Below are the code and all the weights of a small trained network. Each question names an input and a class and asks about switching units off, where a switched-off unit gives its printed mean instead of its output.

import numpy as np


def w(rows, s, z=0):
    codes = np.array(rows[::2]) - 128.0
    scale = np.full(codes.shape[1], s)
    scale[-1] = z or s
    return codes * scale


def f(y):
    return np.maximum(y, 0)


def log_softmax(a):
    a = a - a.max(-1, keepdims=True)
    return a - np.log(np.exp(a).sum(-1, keepdims=True))


def net(x, mask):
    res = np.array(x, float).reshape(1, 4) / 4 @ E
    y = f(res @ A[0][:, :-1].T + A[0][:, -1])
    res = res + np.where(mask, y, B[0][:, -1]) @ B[0][:, :-1]
    return log_softmax(res[-1] @ U[:, :-1].T + U[:, -1])


A, B = {}, {}
E = w([
[127,212,142,172,138,123,157,129,244,155,147],'x0',
[138,151,78,75,248,181,146,137,160,117,107],'x1',
[55,113,100,156,116,152,86,69,161,100,38],'x2',
[119,123,150,130,133,133,108,159,135,118,137],'x3',
],0.015)
A[0] = w([
[209,169,140,136,146,115,169,161,143,211,241,117],'n1',
[116,118,72,39,255,188,108,104,89,75,68,140],'n2',
[195,94,134,50,132,117,195,184,5,121,188,221],'n3',
[134,126,112,77,214,170,180,151,153,124,147,184],'n4',
[160,213,122,143,199,155,107,121,167,133,125,85],'n5',
[162,176,188,252,63,14,147,146,142,214,210,255],'n6',
],0.0071,0.0027)
B[0] = w([
[156,148,103,90,221,94,89,149,21,162,116,233],'n1',
[114,209,44,34,92,75,77,198,139,136,77,227],'n2',
[86,149,212,183,69,131,202,75,255,55,52,252],'n3',
[209,219,127,85,138,165,166,107,114,31,149,203],'n4',
[175,179,105,153,139,169,183,148,88,26,134,185],'n5',
[74,113,168,82,119,85,100,132,151,223,125,254],'n6',
],0.0086,0.015)
U = w([
[84,112,171,194,120,128,159,89,212,139,113,198],'0',
[135,134,100,58,154,95,80,167,94,184,109,111],'1',
[158,144,113,138,143,168,180,140,198,86,96,45],'2',
[193,137,101,121,198,142,142,136,50,111,184,54],'3',
[111,46,113,167,94,138,48,93,9,116,102,253],'4',
],0.012,0.0032)

Each question gives the input, the list of numbers given to net, and the class t.
The units are the neurons (one row each of A and B). Each row of codes is followed by its name. A weight is (code - 128) times the scale printed after its matrix; where a second scale follows, it is the last column's (A, B and U).
mask holds one flag per neuron, in row order. A switched-off neuron (its flag False) gives its mean, the last column of its row in B, instead of its output. The means were averaged over made-up inputs and are rounded, as every weight is.
A unit's drop is (log p(t) with every unit on - log p(t) with that unit switched off) / (log p(t) with every unit on - log p(t) with every unit switched off).
The circuit of an input: a set's keep is (log p(t) with only the set's units on - log p(t) with every unit switched off) / (log p(t) with every unit on - log p(t) with every unit switched off). Starting from all 6 units, units are removed one at a time, each time the one whose removal leaves the highest keep (on an exact tie, the one counted first), for as long as the keep stays at least 0.8.
units of the circuit, in order: the units of the circuit, biggest drop first
k most important neurons: the k neurons with the biggest drops, biggest first
drop of u: that unit's drop, to one decimal
input [-2,0,4,-3], class 4: 4 most important neurons : (n3; n6; n1; n4)
input [6,0,-2,5], class 1: units of the circuit, in order : (n3)
input [1,5,-4,-1], class 3: units of the circuit, in order : (n1; n4)
input [-7,7,-1,4], class 2: 3 most important neurons : (n3; n1; n6)
input [-3,0,2,-7], class 4: 4 most important neurons : (n3; n6; n1; n4)
input [0,-6,3,2], class 4: units of the circuit, in order : (n3; n2)
input [-3,3,7,-7], class 1: 2 most important neurons : (n2; n3)
input [2,2,-6,8], class 3: 2 most important neurons : (n1; n2)
input [0,-1,2,-8], class 4: 2 most important neurons : (n3; n2)
input [6,0,-2,-6], class 1: 2 most important neurons : (n6; n3)
input [-5,1,-7,6], class 2: 2 most important neurons : (n3; n6)
input [-6,-6,-1,-1], class 0: 2 most important neurons : (n3; n1)
input [8,7,-1,-2], class 3: 2 most important neurons : (n3; n1)
input [7,-4,-8,-2], class 1: units of the circuit, in order : (n6)
input [0,0,4,4], class 4: 3 most important neurons : (n3; n6; n4)
input [-1,4,6,-6], class 1: drop of n3 : 1.8
input [-6,3,8,-6], class 1: drop of n6 : 0.0
input [-4,-5,0,-7], class 0: drop of n1 : 0.5
